Below is a small trained network, with its code and all its weights. Each question gives an input and a target symbol and asks what happens when units are switched off, that is, made to give their printed mean instead of their output.

import numpy as np


def w(rows, s, z=0):
    codes = np.array(rows[::2]) - 128.0
    scale = np.full(codes.shape[1], s)
    scale[-1] = z or s
    return codes * scale


def f(y):
    return np.maximum(y, 0)


def softmax(a):
    e = np.exp(a - a.max(-1, keepdims=True))
    return e / e.sum(-1, keepdims=True)


def log_softmax(a):
    a = a - a.max(-1, keepdims=True)
    return a - np.log(np.exp(a).sum(-1, keepdims=True))


def net(x, mask):
    ids = ['γδζησφω'.index(c) for c in x.split()]
    T = len(ids)
    res = E[ids] + P[:T]
    u = 0
    for l in range(2):
        q, k, v = (res @ M[l].T for M in (Q, K, V))
        z = softmax(np.where(np.tri(T) > 0, q @ k.T / 2**0.5, -1e9)) @ v
        res = res + np.where(mask[u], z, O[l][:, -1]) @ O[l][:, :-1]
        u += 1
        y = f(res @ A[l][:, :-1].T + A[l][:, -1])
        res = res + np.where(mask[u : u + 4], y, B[l][:, -1]) @ B[l][:, :-1]
        u += 4
    return log_softmax(res[-1] @ U[:, :-1].T + U[:, -1])


Q, K, V, O, A, B = {}, {}, {}, {}, {}, {}
E = w([
[13,70,250,137],'γ',
[40,108,1,149],'δ',
[51,22,187,84],'ζ',
[150,228,42,65],'η',
[178,57,60,163],'σ',
[137,181,132,185],'φ',
[81,39,196,59],'ω',
],0.01)
P = w([
[156,102,202,37],'0',
[144,119,173,81],'1',
[149,133,169,122],'2',
[139,147,158,151],'3',
[136,158,153,174],'4',
[123,167,145,195],'5',
[115,173,137,216],'6',
[103,178,129,237],'7',
[107,185,135,255],'8',
],0.0083)
Q[0] = w([
[43,115,60,193],'L0H0',
[254,168,35,178],'L0H0',
],0.023)
K[0] = w([
[255,127,148,217],'L0H0',
[169,208,4,65],'L0H0',
],0.021)
V[0] = w([
[20,166,2,235],'L0H0',
[42,82,77,128],'L0H0',
],0.0065)
O[0] = w([
[253,152,151,57,5],'L0H0',
[166,181,185,73,62],'L0H0',
],0.0054,0.0014)
A[0] = w([
[170,34,148,83,63],'L0N0',
[155,49,2,102,94],'L0N1',
[71,101,139,241,2],'L0N2',
[85,154,96,216,135],'L0N3',
],0.0091,0.0038)
B[0] = w([
[95,58,58,167,150],'L0N0',
[234,102,157,100,183],'L0N1',
[191,242,153,1,212],'L0N2',
[185,63,160,185,253],'L0N3',
],0.0091,0.0038)
Q[1] = w([
[1,77,208,71],'L1H0',
[204,78,120,91],'L1H0',
],0.02)
K[1] = w([
[33,57,253,22],'L1H0',
[138,208,154,192],'L1H0',
],0.018)
V[1] = w([
[81,173,184,251],'L1H0',
[83,222,93,75],'L1H0',
],0.012)
O[1] = w([
[59,16,69,30,135],'L1H0',
[255,40,147,168,9],'L1H0',
],0.0069,0.0011)
A[1] = w([
[215,144,188,77,52],'L1N0',
[76,205,48,168,91],'L1N1',
[125,150,137,5,3],'L1N2',
[138,58,198,254,107],'L1N3',
],0.013,0.0062)
B[1] = w([
[107,194,66,41,251],'L1N0',
[48,158,102,247,189],'L1N1',
[154,218,154,179,148],'L1N2',
[227,79,131,141,210],'L1N3',
],0.016,0.0031)
U = w([
[82,154,238,122,188],'γ',
[14,1,48,46,255],'δ',
[113,200,71,86,94],'ζ',
[83,119,90,142,113],'η',
[69,162,113,190,59],'σ',
[172,101,166,168,89],'φ',
[86,116,84,134,110],'ω',
],0.0065,0.0059)

Each question gives the input, a string of symbols that net reads in full, and the target symbol t.
The units are the heads (2 rows each of Q, K, V and O) and the neurons (one row each of A and B). Each row of codes is followed by its name. A weight is (code - 128) times the scale printed after its matrix; where a second scale follows, it is the last column's (O, A, B and U).
mask holds one flag per unit, layer by layer, with each layer's heads first. A switched-off unit (its flag False) gives its mean, the last column of its rows in O or B, instead of its output. The means were averaged over made-up inputs and are rounded, as every weight is.
A unit's drop is (log p(t) with every unit on - log p(t) with that unit switched off) / (log p(t) with every unit on - log p(t) with every unit switched off).
The circuit of an input: a set's keep is (log p(t) with only the set's units on - log p(t) with every unit switched off) / (log p(t) with every unit on - log p(t) with every unit switched off). Starting from all 10 units, units are removed one at a time, each time the one whose removal leaves the highest keep (on an exact tie, the one counted first), for as long as the keep stays at least 0.8.
circuit, biggest first: the units of the circuit, biggest drop first
k most important neurons: the k neurons with the biggest drops, biggest first
top k neurons in layer l: the k neurons of layer l with the biggest drops, biggest first
drop when u is switched off: that unit's drop, to one decimal
input γ η φ, target φ: most important neuron	(L1N3)
input δ ζ η σ η, target σ: 4 most important neurons	(L0N2 L0N1 L1N1 L0N3)
input σ η φ, target φ: 2 most important neurons	(L0N3 L1N3)
input γ η γ γ η φ σ σ φ, target σ: circuit, biggest first	(L1H0 L1N1)
input δ δ δ, target ζ: circuit, biggest first	(L0H0 L1N0 L1H0)
input γ δ σ, target ζ: circuit, biggest first	(L0H0 L1N0)
input σ η δ ζ η σ, target φ: circuit, biggest first	(L1N3 L1H0)
input ζ ζ φ γ ζ η σ σ δ, target σ: 2 most important neurons	(L1N1 L0N1)
input σ η δ, target φ: top 2 neurons in layer 0	(L0N3 L0N1)
input φ γ γ ζ ω η σ, target φ: 2 most important neurons	(L1N3 L0N2)
input ω σ η δ σ, target σ: 2 most important neurons	(L1N1 L0N3)
input ω η δ, target φ: 3 most important neurons	(L1N3 L0N3 L0N1)
input η φ σ η γ σ φ σ, target δ: 2 most important neurons	(L0N3 L0N1)
input η σ φ, target σ: 3 most important neurons	(L0N1 L1N1 L0N0)
input σ δ φ φ φ σ, target δ: most important neuron	(L0N2)
input ω η δ η σ δ, target σ: top 3 neurons in layer 1	(L1N1 L1N0 L1N3)
input ω δ φ, target ζ: drop when L0N2 is switched off	-0.4
input η η σ σ, target σ: drop when L1N1 is switched off	0.5
input ω σ η φ ω ζ φ φ, target δ: drop when L0N1 is switched off	0.1
input η η σ η, target σ: drop when L0N2 is switched off	0.6
